Below are the code and all the weights of a small trained network. Each question names an input and a target symbol and asks about switching units off, where a switched-off unit gives its printed mean instead of its output.

import numpy as np


def w(rows, s, z=0):
    codes = np.array(rows[::2]) - 128.0
    scale = np.full(codes.shape[1], s)
    scale[-1] = z or s
    return codes * scale


def norm(h):
    return h / np.sqrt((h * h).mean(-1, keepdims=True) + 1e-5)


def f(y):
    return y / 2 * (1 + np.tanh(0.7978845608 * (y + 0.044715 * y**3)))


def softmax(a):
    e = np.exp(a - a.max(-1, keepdims=True))
    return e / e.sum(-1, keepdims=True)


def log_softmax(a):
    a = a - a.max(-1, keepdims=True)
    return a - np.log(np.exp(a).sum(-1, keepdims=True))


def net(x, mask):
    ids = ['αβγδεηθλμξπστφψω'.index(c) for c in x.split()]
    T = len(ids)
    res = E[ids] + P[:T]
    r = norm(res)
    for j in range(2):
        rows = slice(4 * j, 4 * j + 4)
        q, k, v = (r @ M[0][rows].T for M in (Q, K, V))
        z = softmax(np.where(np.tri(T) > 0, q @ k.T / 4**0.5, -1e9)) @ v
        o = O[0][rows]
        res = res + np.where(mask[j], z, o[:, -1]) @ o[:, :-1]
    y = f(norm(res) @ A[0][:, :-1].T + A[0][:, -1])
    res = res + np.where(mask[2:6], y, B[0][:, -1]) @ B[0][:, :-1]
    return log_softmax(norm(res)[-1] @ U[:, :-1].T + U[:, -1])


Q, K, V, O, A, B = {}, {}, {}, {}, {}, {}
E = w([
[140,114,134],'α',
[123,145,137],'β',
[109,160,141],'γ',
[115,117,186],'δ',
[137,114,128],'ε',
[133,108,124],'η',
[112,155,141],'θ',
[136,109,130],'λ',
[129,88,83],'μ',
[105,125,118],'ξ',
[150,3,182],'π',
[134,134,129],'σ',
[139,119,130],'τ',
[136,105,131],'φ',
[148,133,140],'ψ',
[139,114,130],'ω',
],0.023)
P = w([
[109,254,115],'0',
[67,111,137],'1',
[69,104,134],'2',
[62,98,132],'3',
[63,97,131],'4',
[59,90,128],'5',
[62,91,129],'6',
[64,90,123],'7',
],0.0035)
Q[0] = w([
[27,228,148],'h0',
[142,144,202],'h0',
[112,73,114],'h0',
[148,157,120],'h0',
[192,76,104],'h1',
[163,43,2],'h1',
[53,171,113],'h1',
[242,57,131],'h1',
],0.013)
K[0] = w([
[57,44,168],'h0',
[169,92,194],'h0',
[134,133,59],'h0',
[119,135,169],'h0',
[183,131,90],'h1',
[127,128,3],'h1',
[34,122,124],'h1',
[246,135,106],'h1',
],0.013)
V[0] = w([
[120,89,254],'h0',
[95,129,167],'h0',
[170,155,111],'h0',
[127,111,101],'h0',
[52,91,166],'h1',
[120,121,133],'h1',
[61,158,158],'h1',
[173,82,110],'h1',
],0.0084)
O[0] = w([
[160,164,237,252],'h0',
[164,152,149,132],'h0',
[90,160,107,144],'h0',
[123,85,119,108],'h0',
[142,254,124,136],'h1',
[130,138,127,132],'h1',
[77,183,119,93],'h1',
[190,108,136,170],'h1',
],0.0087,0.0024)
A[0] = w([
[65,74,150,216],'n0',
[149,119,200,104],'n1',
[246,160,114,183],'n2',
[33,147,132,3],'n3',
],0.014,0.0019)
B[0] = w([
[119,252,155,253],'n0',
[184,84,63,248],'n1',
[106,201,75,218],'n2',
[166,127,16,164],'n3',
],0.012,0.0037)
U = w([
[85,75,89,72],'α',
[213,155,67,139],'β',
[2,95,90,130],'γ',
[229,86,94,132],'δ',
[117,157,68,78],'ε',
[91,203,111,113],'η',
[134,150,79,50],'θ',
[131,157,81,132],'λ',
[177,183,235,190],'μ',
[169,118,101,19],'ξ',
[43,139,178,124],'π',
[160,15,195,245],'σ',
[55,158,134,35],'τ',
[115,160,150,3],'φ',
[105,141,83,11],'ψ',
[93,58,47,164],'ω',
],0.014,0.0041)

Each question gives the input, a string of symbols that net reads in full, and the target symbol t.
The units are the heads (4 rows each of Q, K, V and O) and the neurons (one row each of A and B). Each row of codes is followed by its name. A weight is (code - 128) times the scale printed after its matrix; where a second scale follows, it is the last column's (O, A, B and U).
mask holds one flag per unit, heads first, then neurons. A switched-off unit (its flag False) gives its mean, the last column of its rows in O or B, instead of its output. The means were averaged over made-up inputs and are rounded, as every weight is.
A unit's drop is (log p(t) with every unit on - log p(t) with that unit switched off) / (log p(t) with every unit on - log p(t) with every unit switched off).
The circuit of an input: a set's keep is (log p(t) with only the set's units on - log p(t) with every unit switched off) / (log p(t) with every unit on - log p(t) with every unit switched off). Starting from all 6 units, units are removed one at a time, each time the one whose removal leaves the highest keep (on an exact tie, the one counted first), for as long as the keep stays at least 0.8.
circuit, biggest first: the units of the circuit, biggest drop first
k most important neurons: the k neurons with the biggest drops, biggest first
which heads matter: for each layer, one digit per head in row order, 1 if its drop is at least 0.15 and else 0, layers parted by /
drop of u: that unit's drop, to one decimal
input φ γ ω, target δ: most important neuron	(n2)
input ε α λ τ ε φ, target γ: circuit, biggest first	(h0, n1)
input α γ λ μ λ, target μ: 3 most important neurons	(n0, n2, n3)
input α β ψ ξ φ, target μ: circuit, biggest first	(n0, n2)
input α ε λ δ θ λ, target μ: which heads matter	01
input α ξ λ γ ω θ ε, target μ: circuit, biggest first	(n0, h1, n3)
input α β ψ λ ξ ε, target μ: which heads matter	01
input ω δ η δ λ λ δ ε, target π: which heads matter	11
input ε δ π β ε ψ η, target γ: which heads matter	11
input ω λ ω δ μ σ γ α, target π: 3 most important neurons	(n1, n0, n2)
input φ δ δ ω σ λ α, target δ: which heads matter	00
input φ μ γ ε, target δ: which heads matter	01
input ε π λ ψ δ λ λ, target γ: which heads matter	11
input ε σ σ β ε δ δ β, target μ: circuit, biggest first	(h0)
input ω η π ω, target π: 2 most important neurons	(n0, n1)
input φ δ λ ε σ λ μ ω, target δ: drop of h1	3.1
input φ λ δ λ λ, target δ: drop of n1	0.3
input ω λ μ λ ε, target π: drop of n2	0.2
input λ ω ε ω, target σ: drop of n0	0.0
